Here is a tiny trained network, its code and every weight. The questions are about switching its units off for an input and a class, where a switched-off unit gives its printed mean instead of its output.

import numpy as np


def w(rows, s, z=0):
    codes = np.array(rows[::2]) - 128.0
    scale = np.full(codes.shape[1], s)
    scale[-1] = z or s
    return codes * scale


def f(y):
    return y / 2 * (1 + np.tanh(0.7978845608 * (y + 0.044715 * y**3)))


def log_softmax(a):
    a = a - a.max(-1, keepdims=True)
    return a - np.log(np.exp(a).sum(-1, keepdims=True))


def net(x, mask):
    res = np.array(x, float).reshape(1, 5) / 4 @ E
    y = f(res @ A[0][:, :-1].T + A[0][:, -1])
    res = res + np.where(mask, y, B[0][:, -1]) @ B[0][:, :-1]
    return log_softmax(res[-1] @ U[:, :-1].T + U[:, -1])


A, B = {}, {}
E = w([
[52,49,238],'x0',
[195,215,255],'x1',
[237,18,164],'x2',
[128,126,131],'x3',
[125,129,131],'x4',
],0.0077)
A[0] = w([
[85,117,45,134],'n1',
[139,153,170,97],'n2',
[151,123,134,59],'n3',
[143,136,149,70],'n4',
[217,107,191,159],'n5',
[97,154,125,132],'n6',
[145,153,160,93],'n7',
[42,56,213,87],'n8',
[46,112,153,146],'n9',
[114,106,56,178],'n10',
[82,195,109,120],'n11',
[79,171,122,101],'n12',
[194,67,150,118],'n13',
[89,66,77,77],'n14',
[74,207,139,89],'n15',
[120,66,78,134],'n16',
[60,139,103,227],'n17',
[113,126,179,93],'n18',
[162,189,171,146],'n19',
[152,140,176,123],'n20',
[153,90,146,94],'n21',
[186,203,198,105],'n22',
[179,80,207,98],'n23',
[153,147,111,254],'n24',
[176,39,126,102],'n25',
[184,146,89,119],'n26',
[47,177,149,114],'n27',
[252,87,122,98],'n28',
[133,174,202,115],'n29',
[189,182,38,156],'n30',
[57,146,111,60],'n31',
[61,79,87,132],'n32',
[180,67,136,92],'n33',
[143,87,168,90],'n34',
[63,99,148,72],'n35',
],0.013,0.0078)
B[0] = w([
[152,98,136,210],'n1',
[172,114,108,156],'n2',
[178,229,73,117],'n3',
[215,248,48,123],'n4',
[85,101,150,253],'n5',
[95,141,109,153],'n6',
[210,125,107,147],'n7',
[113,247,253,223],'n8',
[102,136,150,192],'n9',
[201,95,174,214],'n10',
[51,134,95,196],'n11',
[74,133,53,166],'n12',
[86,96,86,208],'n13',
[251,130,93,178],'n14',
[74,145,77,196],'n15',
[253,160,168,193],'n16',
[109,77,132,231],'n17',
[192,169,151,151],'n18',
[234,45,133,218],'n19',
[170,121,147,174],'n20',
[90,175,68,147],'n21',
[229,78,86,241],'n22',
[112,171,93,215],'n23',
[42,59,252,239],'n24',
[51,166,72,204],'n25',
[36,228,182,180],'n26',
[106,106,78,199],'n27',
[46,186,69,236],'n28',
[200,68,42,208],'n29',
[124,187,245,255],'n30',
[171,192,70,155],'n31',
[242,95,127,196],'n32',
[56,142,37,182],'n33',
[98,156,119,156],'n34',
[164,185,136,152],'n35',
],0.0062,0.0084)
U = w([
[68,205,216,155],'0',
[155,91,98,51],'1',
[10,154,34,55],'2',
[53,86,182,255],'3',
],0.011,0.0054)

Each question gives the input, the list of numbers given to net, and the class t.
The units are the neurons (one row each of A and B). Each row of codes is followed by its name. A weight is (code - 128) times the scale printed after its matrix; where a second scale follows, it is the last column's (A, B and U).
mask holds one flag per neuron, in row order. A switched-off neuron (its flag False) gives its mean, the last column of its row in B, instead of its output. The means were averaged over made-up inputs and are rounded, as every weight is.
A unit's drop is (log p(t) with every unit on - log p(t) with that unit switched off) / (log p(t) with every unit on - log p(t) with every unit switched off).
The circuit of an input: a set's keep is (log p(t) with only the set's units on - log p(t) with every unit switched off) / (log p(t) with every unit on - log p(t) with every unit switched off). Starting from the 12 units with the biggest drops (on a tie, the unit counted first), units are removed one at a time, each time the one whose removal leaves the highest keep (on an exact tie, the one counted first), for as long as the keep stays at least 0.8.
circuit, biggest first: the units of the circuit, biggest drop first
most important unit: the unit with the biggest drop
top k neurons: the k neurons with the biggest drops, biggest first
drop when u is switched off: that unit's drop, to one decimal
input [6,-7,-7,6,-4], class 1: circuit, biggest first : [n32 n14]
input [-8,1,-2,-5,-6], class 0: circuit, biggest first : [n30]
input [-6,7,0,7,3], class 1: top 2 neurons : [n22 n19]
input [6,7,0,-7,6], class 1: top 2 neurons : [n29 n22]
input [6,8,-5,-6,-3], class 1: top 2 neurons : [n29 n22]
input [-8,-1,8,8,8], class 0: top 2 neurons : [n30 n26]
input [-1,-7,8,-7,4], class 2: top 2 neurons : [n25 n28]
input [-6,7,1,0,6], class 1: top 2 neurons : [n22 n19]
input [2,-7,6,3,0], class 1: top 3 neurons : [n16 n14 n32]
input [5,-5,7,0,-7], class 2: top 2 neurons : [n25 n33]
input [6,-8,4,-4,2], class 1: top 2 neurons : [n14 n32]
input [-3,-2,-4,6,2], class 3: top 2 neurons : [n8 n28]
input [6,-3,-4,-5,-6], class 0: drop when n8 is switched off : 0.9
input [3,0,-4,-3,7], class 2: most important unit : n30
input [7,-6,-3,-6,-5], class 0: drop when n8 is switched off : 1.2
input [-5,2,6,-3,-2], class 2: drop when n33 is switched off : 0.2
